Below are the code and all the weights of a small trained network. Each question names an input and a class and asks about switching units off, where a switched-off unit gives its printed mean instead of its output.

import numpy as np


def w(rows, s, z=0):
    codes = np.array(rows[::2]) - 128.0
    scale = np.full(codes.shape[1], s)
    scale[-1] = z or s
    return codes * scale


def f(y):
    return np.maximum(y, 0)


def log_softmax(a):
    a = a - a.max(-1, keepdims=True)
    return a - np.log(np.exp(a).sum(-1, keepdims=True))


def net(x, mask):
    res = np.array(x, float).reshape(1, 7) / 4 @ E
    y = f(res @ A[0][:, :-1].T + A[0][:, -1])
    res = res + np.where(mask, y, B[0][:, -1]) @ B[0][:, :-1]
    return log_softmax(res[-1] @ U[:, :-1].T + U[:, -1])


A, B = {}, {}
E = w([
[73,218,165,77,150,101,117,146,216,108],'x0',
[133,129,167,23,129,172,185,218,255,72],'x1',
[156,134,217,112,81,125,226,43,104,186],'x2',
[169,75,155,102,122,60,103,15,104,82],'x3',
[73,147,81,86,60,214,139,76,133,195],'x4',
[38,141,76,168,73,101,124,119,136,155],'x5',
[88,93,143,36,58,164,90,74,147,48],'x6',
],0.009)
A[0] = w([
[64,209,74,182,132,146,138,185,172,158,145],'N1',
[91,155,114,75,64,149,124,137,142,123,120],'N2',
[129,146,105,87,80,155,153,86,122,135,82],'N3',
[205,145,199,110,139,149,205,109,165,157,162],'N4',
[87,169,97,146,135,41,99,91,85,91,211],'N5',
[95,105,101,166,112,84,78,54,100,157,192],'N6',
[132,127,141,173,136,136,151,142,108,151,244],'N7',
[100,128,143,104,71,165,141,64,137,144,142],'N8',
[108,128,62,158,116,164,76,147,166,84,52],'N9',
[164,96,122,71,159,111,77,100,124,129,252],'N10',
[114,125,161,119,94,68,76,73,88,120,48],'N11',
[167,162,248,126,129,84,128,169,166,103,210],'N12',
[157,98,165,91,100,147,135,127,143,113,211],'N13',
[93,122,134,84,77,137,145,73,143,163,140],'N14',
[109,158,149,93,30,150,146,63,132,136,173],'N15',
],0.013,0.0032)
B[0] = w([
[12,171,99,75,59,164,147,110,181,115,231],'N1',
[72,123,114,102,130,178,104,152,110,112,210],'N2',
[108,92,175,175,98,123,99,170,134,105,191],'N3',
[125,142,99,159,154,74,180,67,92,183,236],'N4',
[69,149,106,122,132,114,138,67,140,124,224],'N5',
[132,102,65,171,182,150,144,69,142,221,247],'N6',
[133,135,75,150,121,96,123,153,151,183,185],'N7',
[137,119,178,149,100,81,154,246,128,74,217],'N8',
[193,160,81,58,123,83,128,96,130,166,200],'N9',
[71,76,97,117,169,155,110,106,129,87,207],'N10',
[102,139,153,67,148,149,206,105,151,120,207],'N11',
[183,164,124,106,184,55,140,137,161,75,240],'N12',
[94,92,122,197,173,107,169,146,108,92,211],'N13',
[126,129,135,186,100,148,176,208,98,95,212],'N14',
[173,109,188,156,104,107,174,186,64,110,237],'N15',
],0.011,0.014)
U = w([
[75,129,53,161,150,150,176,1,106,186,203],'0',
[94,171,88,50,227,134,61,98,157,91,168],'1',
[149,105,69,224,55,182,82,155,79,160,156],'2',
[238,138,186,156,198,60,193,154,84,121,177],'3',
[59,118,203,132,98,185,136,174,100,65,18],'4',
[187,139,214,116,163,155,66,141,106,161,4],'5',
[80,230,94,86,91,115,153,156,156,142,143],'6',
],0.0092,0.0033)

Each question gives the input, the list of numbers given to net, and the class t.
The units are the neurons (one row each of A and B). Each row of codes is followed by its name. A weight is (code - 128) times the scale printed after its matrix; where a second scale follows, it is the last column's (A, B and U).
mask holds one flag per neuron, in row order. A switched-off neuron (its flag False) gives its mean, the last column of its row in B, instead of its output. The means were averaged over made-up inputs and are rounded, as every weight is.
A unit's drop is (log p(t) with every unit on - log p(t) with that unit switched off) / (log p(t) with every unit on - log p(t) with every unit switched off).
The circuit of an input: a set's keep is (log p(t) with only the set's units on - log p(t) with every unit switched off) / (log p(t) with every unit on - log p(t) with every unit switched off). Starting from the 12 units with the biggest drops (on a tie, the unit counted first), units are removed one at a time, each time the one whose removal leaves the highest keep (on an exact tie, the one counted first), for as long as the keep stays at least 0.8.
circuit, biggest first: the units of the circuit, biggest drop first
top k neurons: the k neurons with the biggest drops, biggest first
drop when u is switched off: that unit's drop, to one decimal
input [-4,2,-2,0,3,-8,-2], class 0: circuit, biggest first : (N8)
input [1,-3,-6,-1,-8,4,7], class 0: top 4 neurons : (N12, N5, N8, N2)
input [5,6,-1,-4,-7,-3,-7], class 1: circuit, biggest first : (N1, N12)
input [4,0,-3,4,-6,5,-8], class 1: circuit, biggest first : (N4, N15)
input [0,-8,0,-3,-6,-8,5], class 1: circuit, biggest first : (N4, N15)
input [-5,6,-6,7,-6,7,2], class 1: top 2 neurons : (N4, N6)
input [-5,6,5,-4,5,-6,3], class 3: top 2 neurons : (N4, N1)
input [-8,1,-4,-4,2,6,8], class 2: top 2 neurons : (N9, N11)
input [2,5,-7,-1,-4,-2,-8], class 6: top 3 neurons : (N1, N10, N6)
input [5,-8,7,0,4,-1,-1], class 3: top 2 neurons : (N15, N8)
input [4,-5,7,7,-4,-1,0], class 0: top 2 neurons : (N6, N5)
input [-1,-2,8,-8,-7,1,-6], class 0: drop when N15 is switched off : 0.6
input [-4,-4,2,-4,-7,1,1], class 0: drop when N15 is switched off : 0.2
input [8,-8,-1,-8,5,7,0], class 6: circuit, biggest first : (N1)
input [6,-7,8,-6,5,1,-2], class 2: drop when N15 is switched off : 0.2
